Small tables with named rows and columns. After each table, cells are looked up by row and column.

nenozi:
|  | lop | bive | lapen |
|---|---|---|---|
| nuzi | 0.37 | 0.40 | 0.60 |
| pivonob | 0.28 | 0.61 | 0.41 |
| bogaf | 0.59 | 0.64 | 0.32 |
| tiluzir | 0.54 | 0.48 | 0.81 |
| lib | 0.53 | 0.55 | 0.32 |
| tovi | 0.37 | 0.52 | 0.56 |
| pobu | 0.59 | 0.52 | 0.60 |
| kuf | 0.32 | 0.43 | 0.61 |
| viz | 0.52 | 0.57 | 0.15 |
| letu | 0.60 | 0.48 | 0.54 |
| pokepuv | 0.47 | 0.46 | 0.41 |
| zorise | 0.40 | 0.33 | 0.47 |

What is the lop of tovi in nenozi?
0.37
What is the bive of letu in nenozi?
0.48
What is the lop of pobu in nenozi?
0.59
What is the lop of nuzi in nenozi?
0.37
What is the lapen of tiluzir in nenozi?
0.81
What is the bive of kuf in nenozi?
0.43
What is the lapen of nuzi in nenozi?
0.60
What is the lapen of viz in nenozi?
0.15
What is the lop of pivonob in nenozi?
0.28
What is the bive of tiluzir in nenozi?
0.48
What is the lapen of pobu in nenozi?
0.60
What is the bive of zorise in nenozi?
0.33
What is the lop of bogaf in nenozi?
0.59
What is the bive of nuzi in nenozi?
0.40

dek
|  | zep | retola | pudevep | miri | mek | puresu | viza |
|---|---|---|---|---|---|---|---|
| vapep | 166 | 63 | 88 | 115 | 245 | 41 | 239 |
| lafa | 121 | 207 | 160 | 241 | 84 | 158 | 190 |
| mavafe | 149 | 165 | 159 | 212 | 107 | 156 | 185 |

mavafe, miri => 212
mavafe, retola => 165
mavafe, puresu => 156
mavafe, viza => 185
vapep, miri => 115
vapep, retola => 63
mavafe, zep => 149

didus
columns: nel, vulal, buve, batozi, tifoneg, nupirug, vulat
siluz: [135, 127, 131, 167, 150, 161, 149]
feburuz: [170, 105, 131, 101, 77, 10, 84]
zemos: [131, 113, 122, 213, 175, 208, 167]
lakep: [111, 55, 130, 107, 139, 204, 162]

zemos, nupirug => 208
zemos, batozi => 213
feburuz, nupirug => 10
feburuz, buve => 131
zemos, vulal => 113
siluz, nel => 135
lakep, nupirug => 204
feburuz, batozi => 101
siluz, vulal => 127
siluz, tifoneg => 150
zemos, vulat => 167
zemos, buve => 122
feburuz, tifoneg => 77

Table panudo
        votu  popip  gif  lotaloz  gifan  pasaz  zaregos  roloro  med  kovas
tufidu   171    106   91      147    109     60      207      74  113    182
pinug     78    109  119      132    156     66      161     140   69     85
pib      213    118  122      127    102     99      183     135   83     96
rigif    172    167  181      105     97    157      172     120  182    190
mam      190    124   87      144    161     99       93      92   93     74
lok       31    116   96      170     57     80      131     143  207    212
modo     166    164  152       95     57    124      168     144  126    116
pak      183     73   38      135     54     59      126      93  121    138

pinug, gif -> 119
rigif, pasaz -> 157
rigif, kovas -> 190
lok, med -> 207
lok, roloro -> 143
rigif, lotaloz -> 105
pak, med -> 121
rigif, gifan -> 97
modo, gif -> 152
pib, gifan -> 102
rigif, zaregos -> 172
rigif, roloro -> 120
pinug, lotaloz -> 132
pib, votu -> 213
pinug, popip -> 109
pak, gif -> 38
modo, lotaloz -> 95
Row with the largest zaregos: tufidu

Table banupi
,zuz,teb,gim,fugesom,zikaz,tov,zot,riv
zodaz,4.7,5.0,5.3,5.2,4.0,5.8,5.0,4.3
vev,2.9,7.9,4.1,3.4,7.9,6.8,2.5,1.7
sivag,2.2,7.1,4.3,3.4,8.6,7.9,2.1,1.2
boz,5.2,3.8,4.0,3.6,4.3,4.0,4.7,5.4
lugob,5.9,3.8,5.1,3.6,2.9,3.7,5.9,3.7
doza,4.5,5.3,4.4,4.5,5.2,4.5,4.7,2.9

What is the zikaz of vev in banupi? 7.9
What is the fugesom of sivag in banupi? 3.4
What is the riv of sivag in banupi? 1.2
What is the tov of doza in banupi? 4.5
What is the fugesom of doza in banupi? 4.5
What is the riv of vev in banupi? 1.7
What is the riv of lugob in banupi? 3.7
What is the riv of zodaz in banupi? 4.3
What is the teb of lugob in banupi? 3.8
What is the zot of doza in banupi? 4.7
What is the teb of doza in banupi? 5.3
What is the fugesom of zodaz in banupi? 5.2
What is the fugesom of lugob in banupi? 3.6

